[120 112 155  68] = lutop
[141 119 114  86] = Dag
[143  89 144 153] = far
[ 80 137 109 109] = Bodif
[181  99 133 167] = fam
[163  87 123 167] = nugek
[120 112 155 158] = Gur
[ 80 102 109  97] = dek
[100 172 101 146] = der
again Bodif:   [109]
gone Dag: [114 141  86]  [119]

[ 55 124  64 148 141  98]  muto
[ 46 124  66 150 142  96]  nubo
[ 65 124  66 145 139  99]  tem
[ 60 124  63 146 140  99]  kedu
[ 64 124  97 146 139  98]  dopu
[ 55 124  64 147 141  98]  Vudag
[ 44 125  64 125  65 125]  Fabo
[ 61 125  61 148 143  96]  kote
[ 58 124  61 147 139  98]  fet
gone Fabo: [125 125 125  44  65]  [64]
size: [ 46 124]  2
gone dopu: [ 97 139  64 146 124]  [98]
again Fabo:   [125]

[108 196  74 136  91]  Pur
[142  61 186 115 165]  kuve
[109 192  73 135  91]  kogo
[147  60 186 119 164]  pasos
[149  60 182 121 163]  Guma
[147  63 180 122 163]  met
[111 179  85 111  91]  Ziki
[148  60 183 119 148]  miruk
again Ziki:   [111]
size: [147  60]  2
gone Guma: [149  60 121 182]  [163]
again miruk:   [148]

[144 101 126 111 122 124  68 186 115 139 103 184] = puna
[144 101 126 111 126 124  68 186 115 139 103 184] = Fodo
[211 152 127 111 204 121 174 205 116 112 114 134] = bog
size: [211 152 127 111 204 121 174 205 116 112 114 134]  12
size: [144 101 126 111 122 124  68 186 115]  9
size: [144 101 126 111 122 124  68 186 115 139 103 184]  12
gone bog: [121 204 114 152 134 111 211 174 112 127 116]  [205]
size: [144 101]  2
size: [211 152 127 111 204 121]  6
size: [144 101 126 111 126 124  68 186 115 139 103 184]  12

[146  86 130 157 149  92 156  99 106 123 110 135 153 153 100 127 104 174
 153  86 149  90 104 105 101 156 148 103 153 108 146 131 153] = fedi
[128 149 150 122 125 145 124 154 164 155  81 142 125 118 145 150  92 109
 114 145 110 147 105  87 156 125 124  91 120 160 114 110 121] = dasi
[100 145 163 122 145 143  84 156 155 158 133 175 141 101 149 160 137 105
 106 153 110 152 148 130 154  88  89 140  95 149 108 126  82] = buki
[118 166 117  95 116 163 111 158 141 128 153 114 103 100 149 125 158  85
 105 169 106 162 150 155 148 111 106 153 106 143 107 128 106] = fer
[141  89 116 163 139  93 141  92  94 111 143 121 155 146 169 116 130 169
 151  86 148 144 125 140  89 140 142 131 142  91 149 138 143] = tivap
[130 108 139 141 133 112 141 122 140 143  87 145 142 142 114 139  95 145
 134 111 128 112 100  87 135 134 144  94 139 139 128 114 136] = gufu
[113 151 111 111 117 146 113 155 168 164  96 157 122 116 149 167 101 111
 115 155 113 144 121  98 163 113 111 105 110 169 113 115 114] = vezes
[156 130  74 105 160 132 172 120 114  93 127  53  81 145 121  91 128 127
 139 133 133 123 128 128 117 171 162 131 155 111 136 133 172] = paf
q: [130 108 139 141 133 112 141 122 140 143  87 145 142 142 114 139  95 145
 134 111 128 112 100  87 135 134 144  94 139 139 128 114 136]  gufu
gone tivap: [141 138 139  86 140 155 142  89 141 116  94 111 121  92 148 142 169 140
 131 151 143 146 144  89 116 125  91 169 143 163  93 130]  [149]
q: [146  86 130 157 149  92 156  99 106 123 110 135 153 153 100 127 104 174
 153  86 149  90 104 105 101 156 148 103 153 108 146 131 153]  fedi
size: [113 151 111 111 117 146 113 155 168 164]  10
q: [113 151 111 111 117 146 113 155 168 164  96 157 122 116 149 167 101 111
 115 155 113 144 121  98 163 113 111 105 110 169 113 115 114]  vezes

[131 133 127 103 192 127 127 141 129 150 127 127 131 119 143 106 114 126] : vok
[127 121 163 143  87 144  93 115 122 121 124 131 121 137 127 141 126 126] : lir
[128  96 101 149 123 143 123  97 101 127 147 151  98 153 126 144 128 149] : gev
[152 100 129 121 146 118 148 117  92 156 121 121  99 121 158 117 111 117] : vozav
[ 88 132 129 140 132 137 128 128 138 119 160 153 131 148 114 139 131 157] : semo
size: [152 100 129 121 146 118 148]  7
q: [127 121 163 143  87 144  93 115 122 121 124 131 121 137 127 141 126 126]  lir
q: [131 133 127 103 192 127 127 141 129 150 127 127 131 119 143 106 114 126]  vok

[140 147 140 129 143 147 147 143 154 110 148  98] = vosal
[ 93 111 123  83 111 122 117 115 122 137  95  80] = fedu
[110 130 125 142 125 126 124 134 183 101 112 143] = ropus
[154 134 129 166 120 123 141 150 177 124 138 118] = nosu
[169 116 141 164 132 122 119 141 145 130 178 127] = vik
[ 97 123 137 104 136 134 141 118 127 138  95 151] = zigu
[ 68 106  89  73 144 126 104  95  78 104  65 153] = tete
[182 133 137 181 129 134 136 165 160 130 182 116] = mifu
[176 140 176 176 143 134 142 176 138 121 163 176] = kebu
again kebu:   [176]
size: [110 130 125 142 125 126 124]  7
size: [182 133 137 181 129 134 136]  7
gone nosu: [150 129 123 134 138 166 141 154 177 118 120]  [124]

[ 85 157 119 112 118 107 145 177 121 108 116 135 144 137 141 165 111 156
 120 127 114 133 115 114 129 126 142 131 136 108 128 158 115 139 115 142
 141 132 123 149 120 145] -> tiz
[103 126 118 125 119 124 126 124 111 116 120 130 113 129 134 142 142 150
 111 142 132 138 101 123 130 128 134 122 125 131 120 159 128 156 120 143
 133 129 123 122 133 138] -> lida
[110 138 107 124 132 139 124 140 111 108 120 117 119 136 118 124 145 162
 119 133 150 156 106 122 151 130 138 149 109 134 120 139 116 149 128 143
 136 120 127 132 143 134] -> guze
[122 142  96 115 143 123 123 124 119 141 116 124 122 142 126 136 155 140
 102 127 167 131 101 122 141 136 125 134 130 123 105 150 120 135 126 132
 121 108 142 124 133 142] -> lala
[ 92 124 124 117 109 132 125 128 109 125 123 122 133 133 116 126 145 143
 109 144 150 150 116 123 125 118 139 122 122 128 143 138 130 132 120 135
 127 144 144 134 128 152] -> Mome
[110  86 128 150 144 164 206 138  69 134 191 144 165 131 113  92 123 156
 103 157  72 179  82 160 140 106 168 170 124 166 180 147 145 119 109 117
  49 136 144  90 101 136] -> Mafo
[ 92 136 131 136 137 130 120 134 124 107 124 131 110 147 147 152 150 147
 117 118 140 155 124 130 150 125 129 137 114 133 132 133 141 153 118 131
 139 139 135 117 131 146] -> pebi
[132 131 120 133 136 110 148 144 113 114 116 123 116 131 123 147 152 165
 117 115 156 140 115 125 121 130 131 132 133 128 125 142 118 146 120 135
 148 117 135 132 121 143] -> zor
[123 159 107 135 115 131 123 142 105  76 136 131 122 118 142 152 168 172
 115 145 153 139  87 119 151 115 108 136 111 144 137 142 149 168 115 116
 112 161 128 130 124 179] -> katon
[109 126 127 121 135 126 135 147 119 124 151 124 121 129 128 142 177 167
 109 137 151 137  84 119 140 133 134 137 118 129 146 133 147 148 139 127
 150 130 139 126 115 141] -> Vudez
[ 69 123  91 134 124 161 137 124 125 120 145 179 110 129 125 168 154 153
 103 157 137 123 118 144 141 119 168 131 113 136  99 144 143 146  98 128
 123 105 138 139 144 135] -> kog
[118 125 102 107 133 135 133 123 127 114 128 148 111 129 143 147 144 154
 108 141 149 154 123 119 128 136 130 137 103 131 119 141 128 141 134 134
 136 135 143 140 109 136] -> funak
q: [110  86 128 150 144 164 206 138  69 134 191 144 165 131 113  92 123 156
 103 157  72 179  82 160 140 106 168 170 124 166 180 147 145 119 109 117
  49 136 144  90 101 136]  Mafo
q: [109 126 127 121 135 126 135 147 119 124 151 124 121 129 128 142 177 167
 109 137 151 137  84 119 140 133 134 137 118 129 146 133 147 148 139 127
 150 130 139 126 115 141]  Vudez
q: [103 126 118 125 119 124 126 124 111 116 120 130 113 129 134 142 142 150
 111 142 132 138 101 123 130 128 134 122 125 131 120 159 128 156 120 143
 133 129 123 122 133 138]  lida

[182 101 140 132 141 151 153] : lok
[178 104 140 129 140 149 150] : valo
[180 103 140 130 141 150 130] : taku
[191  95 140 135 144 156 155] : kopu
size: [180 103 140 130 141 150]  6
again taku:   [130]

[115 129 143 143 143 128 143] : Sira
[128 157 128 136 130 128  74] : vora
[141 172 132 131 132 132  77] : fimiz
again vora:   [128]
again fimiz:   [132]
again Sira:   [143]
size: [141 172 132 131]  4

[ 79 112 114  91]  Dom
[ 98 107 102  80]  ris
[ 96 118 112  88]  vuf
[189 142 142 142]  Fato
[191 139 192 217]  tal
[110 126  91  99]  Poni
size: [ 98 107]  2
again Fato:   [142]

[115 114 123 110 102 121 100 113 106 110 131 111 119 111 137 106 119  96
 107 130  84 131 114 121 106]  gazir
[130 140 135 123 162 136 137 118 131 156 140 136 145 132 135 148 151 164
 139 130 174 139 144 145 149]  mam
[125 151 140 123 174 126 132 121 137 168 131 147 147 128 135 149 144 184
 136 128 193 133 149 144 171]  zul
[134 138 142 127 160 136 138 120 130 151 133 141 150 129 132 145 141 160
 141 126 176 135 146 144 159]  nisef
[136 114 113 139 105 134 146 143 139 112 132 119 113 146 117 124 128 105
 134 130  95 125 123 119 105]  fik
[128 110 114 129  92 130 123 131 120  99 128 108 111 127 127 112 121  84
 120 129  73 126 109 116  95]  rup
[128 165 145 127 188 116 131 128 149 181 128 159 146 127 132 153 128 211
 134 125 216 125 154 142 198]  soz
[138 142 131 143 155 131 154 141 151 150 124 144 135 144 119 149 139 163
 147 126 171 125 144 135 152]  dogot
size: [125 151 140 123 174 126 132 121 137 168 131 147]  12
q: [128 165 145 127 188 116 131 128 149 181 128 159 146 127 132 153 128 211
 134 125 216 125 154 142 198]  soz
size: [115 114 123 110 102 121 100 113 106 110 131 111 119]  13
size: [115 114 123 110 102 121 100 113 106 110 131 111 119 111 137 106 119  96
 107 130  84 131]  22
gone nisef: [129 144 142 138 127 160 151 126 134 120 160 159 133 132 138 130 150 141
 136 176 135 146 141 141]  [145]
size: [134 138 142 127 160 136 138 120 130 151 133 141 150 129]  14

[111 142 141 156 100 121 134 181  96] : rov
[199  77 135 199 112 107 151 122 195] : losok
[115 118 122 124 110 116 115 129 118] : luvib
size: [199  77 135 199]  4
again losok:   [199]
gone luvib: [115 122 110 124 118 129 115 118]  [116]
size: [115 118]  2

[138 128 129 128 129 129 125 105 129 111 127 128 195 129 129 123 101 128
 127 129 137 126 170 126 128 128 134 121 128 133 133 128 119 129 123 122
 150 134 129 139 127 101 183 128 128 122 128 128 116 127 127 126 158] -> sise
[142 125 128 128 128 128 132  85 130 128 129 129 183 128 129 124 102 127
 127 131 117 129 132 120 129 134 120 130 130 119 124 128 149 124 128 130
 148 116 129 122 129 119 143 127 127 130 127 129 124 129 129 129 124] -> Kav
[147 119 127 127 127 128 125 142 128 128 128 128  72 127 126 129 150 128
 128 129 124 124 188 131 128 147 133 115 128 126 135 128  77 128 126 125
 154 116 130  91 125 132 143 129 126 123 128 127 131 128 128 123 128] -> raf
[138 128 129 128 129 129 125  88 129 111 127 128 195 129 129 123 101 171
 127 129 137 126 170 126 128 128 134 121 128 133 133 128 119 129 123 122
 150 134 129 139 127 101 183 127 128 122 128 128 116 127 127 126 158] -> Zonu
[122 128 125 128 128 129 122  94 128 117 127 128 153 129 128 128  95 127
 127 131 140 139 152 125 129 129 135 105 128 132 131 128  93 122 125 128
 125 176 126 158 133 101  97 126 128 119 128 126 121 128 127 132 137] -> tol
[128 128 128 128 128 128 127 139 129 138 128 126 133 128 128 124  93 129
 129 123 133 120 112 124 126 121 121 140 128 122 121 127  68 130 126 122
 147 186 122 141 122 111 128 128 129 132 129 126 131 129 128 129 136] -> gadiv
[104 137 128 129 128 127 129  94 129 125 127 128 197 126 128 124 163 130
 128 127 136 147  88 129 128 132 133 109 129 115 127 129 142 129 126 139
 128 146 131 146 133 128 117 128 127 127 125 131 142 129 127 125 142] -> turu
size: [122 128 125 128 128 129 122  94 128 117 127 128 153 129 128 128  95 127
 127 131 140 139 152 125 129 129 135 105 128 132 131 128  93 122 125 128
 125 176 126 158 133 101  97 126 128 119 128]  47
gone Zonu: [123 128 127 129 123 150 125 133 126 139 128 122 129 127 129 122 133 137
 129 127 116 128 111 128 101 195 158 128  88 171 126 127 128 134 129 138
 119 134 128 129 128 128 183 121 101 129 129 127 129 128 127 126]  [170]

[136 120  94 100 114 102 187 127 126] -> mib
[ 57 181  88 197 206 179  97  76 190] -> Lolab
[ 57 181  88 197 206 179  97  76 152] -> ralu
size: [ 57 181  88 197 206 179  97  76 152]  9
size: [ 57 181  88 197]  4

[157 132 119 126 132 145 123 114 100 104 134 133 149 137  88  89 127 147
 100 102 158 187 128 165 133 129 134 190 130 142 125 182 128] : baz
[138 132 139 126 137 138 138 138 134 117 134 133 138 124 133 123 118 139
 124 136 117 138 118 133 132 129 134 138 130 138 137 138 138] : mizo
[141 132 139  77 154 142 147 192 167 104 134 133 149  96  80 123  97 149
 154 136  97 153 110 130 141 118 134 151 173 142 185 149 143] : Bugod
[118 142 145 126 133 155 110 110 134 154 192 170 133 124 156 123  95 105
 162 136  88 139  90 149 178 130 142 138 130 119 107 169  97] : gogo
gone Bugod: [167 136 134 139 118 154 134 133 141 149  97 130 132  80 154  96 141 149
 185 147 123  97 104 192 153  77 173 142 151 142 143 149]  [110]
gone Bugod: [104  97 151 153 141 132 142 141  77 154 136 134 167 110 149 185 130 149
 154 149 142  97 139 143 123 134  80 118  96 147 173 133]  [192]
q: [118 142 145 126 133 155 110 110 134 154 192 170 133 124 156 123  95 105
 162 136  88 139  90 149 178 130 142 138 130 119 107 169  97]  gogo

[117 117 117  92 158  97 147 117 169 117 105 157 103 120 115] -> fidit
[ 81 115 145  83 170 120 122 112 139 145  79 157 115 137 128] -> lub
[113 149 149 113 108 103 110 144 134 101 155 163 100 144 133] -> duf
[ 77 158 157  80 154 150 115 152 166 158 150 120  94 150 128] -> Nanog
[103 148  86 121 110 131 121 108 161 118  66 117  81  98 112] -> suzur
[ 96 153 136 102 161 142 133 123 158 149  78 156 101 105 107] -> zeg
[ 96 121 134 143 127  93 123 145 110 101 168 110  91 146 116] -> kigaf
[105 101 143 100 150  99 140 141 134 147 141  90 159 142 147] -> didim
[105  89 143 118 140  94 165 148 143 114 161 105 142 135 164] -> lezet
[ 89 135 148 133 108 116 120 146 154  99 147 141 104 110 116] -> dof
[ 63 132 124 103 154 134 137 133 135 152  92 159 120 129 128] -> fofom
again suzur:   [121]
again fidit:   [117]
gone fofom: [134 103 120 135 128 154 132 133 137  92 124 129 159  63]  [152]

[147  95  74 101 179 192 118] : malag
[144  97  84  96 171 169 145] : gitug
[147  95  74 101 179 192 144] : pegir
[152 109  64  86 205 160 130] : gobo
[153 109  67  88 203 161 122] : libek
[204  84 204 101 196 204 133] : perav
[140  94  93 104 197 179 134] : vugop
[142 112  66 122 212 173 139] : Bem
size: [204  84 204 101]  4
again perav:   [204]
gone vugop: [134 104  93 179 197 140]  [94]
gone vugop: [104 197 134  94 140 179]  [93]
size: [147  95]  2

[110 177 105 124 137 109 134 117 208 133 166 156 116  95] -> fizum
[138 140 142 114 138 138 139 113 136 112 115 131 150 123] -> tuza
[149 129 149 124 141 119 129 120 130  87 141 136 127 107] -> laz
[117 125 123  68 119 162 175 142 127 126 114  62 109 145] -> Zusiv
again tuza:   [138]
q: [149 129 149 124 141 119 129 120 130  87 141 136 127 107]  laz
gone tuza: [138 142 138 140 115 123 112 131 138 136 114 139 150]  [113]
q: [138 140 142 114 138 138 139 113 136 112 115 131 150 123]  tuza
size: [117 125 123  68 119 162 175 142 127 126 114  62 109 145]  14
size: [138 140 142 114 138 138 139 113 136]  9
gone laz: [129  87 130 127 141 124 129 136 141 107 149 119 149]  [120]

[107 138 129 126 131 128  88 122] : Paniv
[121 146  85 173 143 141 141 168] : Vipu
[127 149  61 199 148 148 166 192] : Lotot
[125 148  67 194 147 146 163 189] : rubed
[150 149 169 129 130 184 140  93] : goro
[103 136 145 111 127 124  72 107] : feb
size: [125 148  67 194 147 146]  6
gone goro: [149 140 129 169  93 150 184]  [130]

[158 111 201 159  74  62] -> nonan
[208 207 104 117 163 104] -> moni
[116 165 193  64  86  67] -> vita
[166 129 205  69  80  65] -> peb
[123 215 215  63  97 215] -> tupit
gone moni: [163 117 208 104 104]  [207]
again tupit:   [215]
gone nonan: [ 74 111 201  62 159]  [158]
q: [123 215 215  63  97 215]  tupit

[141  53  42 103 138  87 206 186  92  72 130]  meku
[139 138 202 176 138 128 138 135 138  54 183]  vimo
[173 148 185 116 133 143 179 155 171 110 172]  Gos
[156 114 169 122 153 117 156 166 193 128 122]  vopog
[162 197 138 105 124 197 158  83  81  71 113]  kizaf
[ 70 116 163 212 119 111  96  96 201 146 150]  gipag
[ 58  43  58 170 137 162 215 194 109 160 103]  niliz
[ 98 171  47 107  45 172 177 104 160 175 139]  Gazu
[151  98  73  63 133  76 188 113 113 185  99]  neto
[139 156 202 176 138 128 171 135  65  54 183]  regu
size: [156 114 169 122 153 117 156 166 193 128 122]  11
again vimo:   [138]
again kizaf:   [197]
size: [162]  1
gone Gos: [155 185 171 173 116 148 110 133 179 143]  [172]
again niliz:   [58]
size: [58 43]  2

[117 138 142  93 108 142 125 145 131 117 115 141  59 119 111 136 127 120
 146 123 132 130 148 162 124 110 117 153 131 124 127 120 137 122 143 110
 108 141 107 137 118 145 116 152  94 112 121 134 126 107  98 146 120 102
 138 113 145 116 142 104] : baga
[119 101 133 128 110 125 129 144 160 129 117 141 140 109 117 114 136 109
 161 146 134 111  99 147 133 150 160 175 132 121 110 122 140 119 106 143
 109 114 125  94 120 117 127 133  85  88 122 146 123 120 112 138 162 152
 111 135 143 124 144 105] : vokur
[144 155 108 142 158 115 125 102  93 113 123 122 133 142 151 150 128 144
 110 106 143 144 150 102 118 124 115  89 151 135 149 141 128 136 155 133
 143 146 134 145 150 140 136 120 169 164 134 118 117 143 143 108 116 107
 143 125 112 117 116 162] : nubal
[144 155 108 142 158 115 125 102  93 146 123 122 133 142 151 150 128 144
 110 106 143 144 150 102 118 124 131  89 151 135 149 141 128 136 155 133
 143 146 134 145 150 140 136 120 169 164 134 118 117 143 143 108 116 107
 143 125 112 117 116 162] : tur
[140 106 126 134 166 113 136 124 122  85  91 141 160 114 150 116 118 131
 131 139 156 137 132 117 117 154 156 126 140 143 158 127 127 137 128 135
 107 122 115  90 131 117  98 123 125 136 135 149 111 152 115 110 172 146
 145 139 115 137 152 144] : pasa
[117 138 142  93 108 142 125 145 131 117 115 141  59 119 111 136 127 120
 146 123 132 130 148 162 124 110 117 153 131 124 127 120 137 122 143 110
 108 141 107 137 118 145 116 152  94 112 121 134 126 107  98 146 120 102
 138 113 145 116 107  86] : Nezeg
[144 155 108 142 158 115 125 102  93 113 123 122 133 142 151 150 128 144
 110 106 143 144 150 102 118 124 115  89 151 135 123 141 128 136 155 133
 143 146 134 145 150 140 136 120 169 164 134 118 117 143 143 108 116  84
 119 108 117  80 107 115] : lov
gone vokur: [127 105  99 109 119 117 144 114 143  94 120 138 133 161 147  88 135 119
 160 120 132 112 111 117 125 128 150 114 125 146 175 101 121 134 143 146
 122 117 122 162 109 140 123 144 140 141 152  85 133 133 129 109 106 136
 160 129 110 110 111]  [124]
gone tur: [143 143 150 118 110 158 128 112 116 169 123 150 102 143 146 120 117 142
 135 155  93  89 140 107 134 118 162 149 136 128 102 144 131 108 125 164
 134 136 108 143 144 143 133 142 151 141 106 151 115 125 146 122 124 144
 133 117 116 150 155]  [145]
gone lov: [143 115 155 150 142 123 123 115 117  93 118 158 144 150 133 120 113 134
 155 118 128 125 116 140 108 108 143 134 169 144 151 145 124 143 106 102
 110 107  89  80 133 150 164 108 115 151 128 144 136 117 141 136 102 119
 135 146 142 143  84]  [122]
gone vokur: [105 127 117 152 109 109 112 120 150  99 124 114 160 136 119 133 140 122
 117 147 144 119 125 141 122  94 143 133 128 121 146 133 135 161 143 146
 175 162  88 125 140 160 117 114 129 134 123 111 110 138 110 120 132 106
 144 101 111 129 109]  [85]

